Below is a small trained network, with its code and all its weights. Each question gives an input and a class and asks what happens when units are switched off, that is, made to give their printed mean instead of their output.

import numpy as np


def w(rows, s, z=0):
    codes = np.array(rows[::2]) - 128.0
    scale = np.full(codes.shape[1], s)
    scale[-1] = z or s
    return codes * scale


def f(y):
    return y / 2 * (1 + np.tanh(0.7978845608 * (y + 0.044715 * y**3)))


def log_softmax(a):
    a = a - a.max(-1, keepdims=True)
    return a - np.log(np.exp(a).sum(-1, keepdims=True))


def net(x, mask):
    res = np.array(x, float).reshape(1, 3) / 4 @ E
    y = f(res @ A[0][:, :-1].T + A[0][:, -1])
    res = res + np.where(mask, y, B[0][:, -1]) @ B[0][:, :-1]
    return log_softmax(res[-1] @ U[:, :-1].T + U[:, -1])


A, B = {}, {}
E = w([
[149,225,123,188,126,95,117,77],'x0',
[35,160,125,85,136,89,143,4],'x1',
[188,113,169,66,96,151,114,113],'x2',
],0.016)
A[0] = w([
[183,24,191,76,25,204,75,132,199],'N0',
[156,90,91,154,131,182,136,202,174],'N1',
[144,200,106,188,49,142,79,86,179],'N2',
[150,110,135,8,150,131,136,58,204],'N3',
[172,78,136,132,88,179,162,180,255],'N4',
[162,102,119,194,110,111,171,196,156],'N5',
[24,73,110,110,116,108,155,73,186],'N6',
[131,167,94,44,101,109,140,82,175],'N7',
[110,95,179,72,101,154,140,70,182],'N8',
[131,187,57,238,157,122,185,99,191],'N9',
],0.012,0.0046)
B[0] = w([
[234,118,179,97,115,151,168,189,253],'N0',
[124,56,91,168,68,195,69,191,212],'N1',
[161,149,154,200,150,76,100,103,193],'N2',
[120,193,146,68,80,89,243,191,212],'N3',
[178,131,74,134,162,154,138,174,221],'N4',
[112,120,58,201,111,119,87,202,198],'N5',
[21,109,94,82,161,107,139,126,227],'N6',
[178,200,79,118,44,92,162,137,186],'N7',
[116,140,126,77,85,105,246,150,194],'N8',
[196,157,183,147,193,89,113,73,217],'N9',
],0.011,0.02)
U = w([
[98,128,149,107,86,225,90,65,3],'0',
[177,213,224,195,177,71,117,23,240],'1',
[140,55,68,174,141,240,96,187,186],'2',
[210,138,254,31,134,169,212,145,84],'3',
[28,179,70,67,92,80,195,109,76],'4',
[9,41,125,70,245,146,114,90,127],'5',
],0.0095,0.0034)

Each question gives the input, the list of numbers given to net, and the class t.
The units are the neurons (one row each of A and B). Each row of codes is followed by its name. A weight is (code - 128) times the scale printed after its matrix; where a second scale follows, it is the last column's (A, B and U).
mask holds one flag per neuron, in row order. A switched-off neuron (its flag False) gives its mean, the last column of its row in B, instead of its output. The means were averaged over made-up inputs and are rounded, as every weight is.
A unit's drop is (log p(t) with every unit on - log p(t) with that unit switched off) / (log p(t) with every unit on - log p(t) with every unit switched off).
The circuit of an input: a set's keep is (log p(t) with only the set's units on - log p(t) with every unit switched off) / (log p(t) with every unit on - log p(t) with every unit switched off). Starting from all 10 units, units are removed one at a time, each time the one whose removal leaves the highest keep (on an exact tie, the one counted first), for as long as the keep stays at least 0.8.
units of the circuit, in order: the units of the circuit, biggest drop first
top k neurons: the k neurons with the biggest drops, biggest first
drop when u is switched off: that unit's drop, to one decimal
input [5,2,5], class 1: units of the circuit, in order => N2
input [-5,5,4], class 4: top 2 neurons => N6, N9
input [-7,1,-4], class 5: units of the circuit, in order => N6, N7
input [-1,0,-1], class 2: top 2 neurons => N3, N6
input [-8,1,-7], class 5: top 2 neurons => N6, N0
input [-3,5,5], class 4: top 2 neurons => N6, N9
input [-6,2,-4], class 5: top 2 neurons => N7, N3
input [-7,2,-2], class 4: drop when N9 is switched off => 0.4
input [-4,4,2], class 4: drop when N6 is switched off => 0.2
input [0,1,1], class 4: drop when N4 is switched off => 0.1
